Below is a small trained network, with its code and all its weights. Each question gives an input and a class and asks what happens when units are switched off, that is, made to give their printed mean instead of their output.

import numpy as np


def w(rows, s, z=0):
    codes = np.array(rows[::2]) - 128.0
    scale = np.full(codes.shape[1], s)
    scale[-1] = z or s
    return codes * scale


def norm(h):
    return h / np.sqrt((h * h).mean(-1, keepdims=True) + 1e-5)


def f(y):
    return np.maximum(y, 0)


def log_softmax(a):
    a = a - a.max(-1, keepdims=True)
    return a - np.log(np.exp(a).sum(-1, keepdims=True))


def net(x, mask):
    res = np.array(x, float).reshape(1, 3) / 4 @ E
    u = 0
    for l in range(3):
        y = f(norm(res) @ A[l][:, :-1].T + A[l][:, -1])
        res = res + np.where(mask[u : u + 6], y, B[l][:, -1]) @ B[l][:, :-1]
        u += 6
    return log_softmax(norm(res)[-1] @ U[:, :-1].T + U[:, -1])


A, B = {}, {}
E = w([
[62,165,112,160,97,115],'x0',
[165,131,110,106,254,137],'x1',
[199,176,187,68,123,83],'x2',
],0.0098)
A[0] = w([
[104,179,137,105,42,115,130],'0.n1',
[219,254,229,44,176,67,161],'0.n2',
[85,96,231,150,10,91,137],'0.n3',
[230,69,207,96,82,119,83],'0.n4',
[83,156,72,208,35,102,3],'0.n5',
[151,31,101,126,116,152,77],'0.n6',
],0.0098,0.005)
B[0] = w([
[144,117,187,169,32,121,178],'0.n1',
[162,37,156,108,193,34,249],'0.n2',
[184,210,169,124,24,124,207],'0.n3',
[74,119,75,2,96,186,181],'0.n4',
[121,219,175,184,145,143,180],'0.n5',
[145,168,48,117,162,170,149],'0.n6',
],0.01,0.013)
A[1] = w([
[108,176,112,223,223,236,2],'1.n1',
[156,39,22,180,157,141,93],'1.n2',
[212,108,99,85,28,179,109],'1.n3',
[94,111,109,178,52,40,59],'1.n4',
[32,152,109,80,188,1,102],'1.n5',
[36,70,48,13,42,169,19],'1.n6',
],0.0064,0.0037)
B[1] = w([
[105,32,68,147,187,135,242],'1.n1',
[80,136,166,166,79,148,236],'1.n2',
[63,218,95,63,156,192,252],'1.n3',
[43,178,110,79,59,64,191],'1.n4',
[168,132,96,254,148,97,247],'1.n5',
[132,230,52,82,85,140,173],'1.n6',
],0.0077,0.0029)
A[2] = w([
[162,178,97,216,68,15,211],'2.n1',
[2,102,162,135,145,178,121],'2.n2',
[138,151,134,63,118,105,191],'2.n3',
[98,246,80,214,34,139,187],'2.n4',
[94,130,53,245,197,168,4],'2.n5',
[187,141,133,227,24,136,49],'2.n6',
],0.0094,0.0029)
B[2] = w([
[93,102,167,137,196,195,210],'2.n1',
[220,104,158,89,117,102,162],'2.n2',
[97,134,49,176,133,129,177],'2.n3',
[91,102,152,154,199,134,255],'2.n4',
[177,94,78,246,34,203,197],'2.n5',
[45,236,164,151,200,86,196],'2.n6',
],0.011,0.0097)
U = w([
[171,37,131,109,213,53,216],'0',
[102,168,20,55,109,188,92],'1',
[140,162,162,19,26,54,3],'2',
[144,83,65,253,119,204,115],'3',
[45,229,217,200,111,142,178],'4',
],0.018,0.0055)

Each question gives the input, the list of numbers given to net, and the class t.
The units are the neurons (one row each of A and B). Each row of codes is followed by its name. A weight is (code - 128) times the scale printed after its matrix; where a second scale follows, it is the last column's (A, B and U).
mask holds one flag per neuron, layer by layer. A switched-off neuron (its flag False) gives its mean, the last column of its row in B, instead of its output. The means were averaged over made-up inputs and are rounded, as every weight is.
A unit's drop is (log p(t) with every unit on - log p(t) with that unit switched off) / (log p(t) with every unit on - log p(t) with every unit switched off).
The circuit of an input: a set's keep is (log p(t) with only the set's units on - log p(t) with every unit switched off) / (log p(t) with every unit on - log p(t) with every unit switched off). Starting from the 12 units with the biggest drops (on a tie, the unit counted first), units are removed one at a time, each time the one whose removal leaves the highest keep (on an exact tie, the one counted first), for as long as the keep stays at least 0.8.
circuit, biggest first: the units of the circuit, biggest drop first
k most important neurons: the k neurons with the biggest drops, biggest first
k most important neurons of layer l: the k neurons of layer l with the biggest drops, biggest first
drop when u is switched off: that unit's drop, to one decimal
input [-8,7,-6], class 3: circuit, biggest first : [0.n2]
input [0,-5,5], class 2: 2 most important neurons : [0.n4 0.n2]
input [2,8,-1], class 3: 3 most important neurons : [0.n3 2.n5 0.n2]
input [-4,2,-2], class 3: 3 most important neurons of layer 0 : [0.n3 0.n4 0.n2]
input [-3,2,-2], class 3: 2 most important neurons : [0.n4 0.n3]
input [1,2,-1], class 3: 3 most important neurons : [0.n3 0.n4 0.n2]
input [0,1,-2], class 3: 2 most important neurons of layer 0 : [0.n4 0.n3]
input [-5,4,-3], class 3: 2 most important neurons : [0.n2 0.n4]
input [4,-3,8], class 2: 2 most important neurons of layer 0 : [0.n2 0.n3]
input [-6,-5,3], class 2: 2 most important neurons of layer 0 : [0.n3 0.n2]
input [-7,-3,3], class 2: 2 most important neurons of layer 0 : [0.n4 0.n2]
input [6,3,-2], class 3: drop when 0.n3 is switched off : 0.4
input [0,-6,7], class 2: drop when 2.n5 is switched off : 0.0
input [-7,-5,0], class 1: most important neuron : [0.n4]
input [8,6,1], class 3: drop when 1.n5 is switched off : 0.2
input [2,1,-3], class 3: drop when 0.n3 is switched off : 1.2
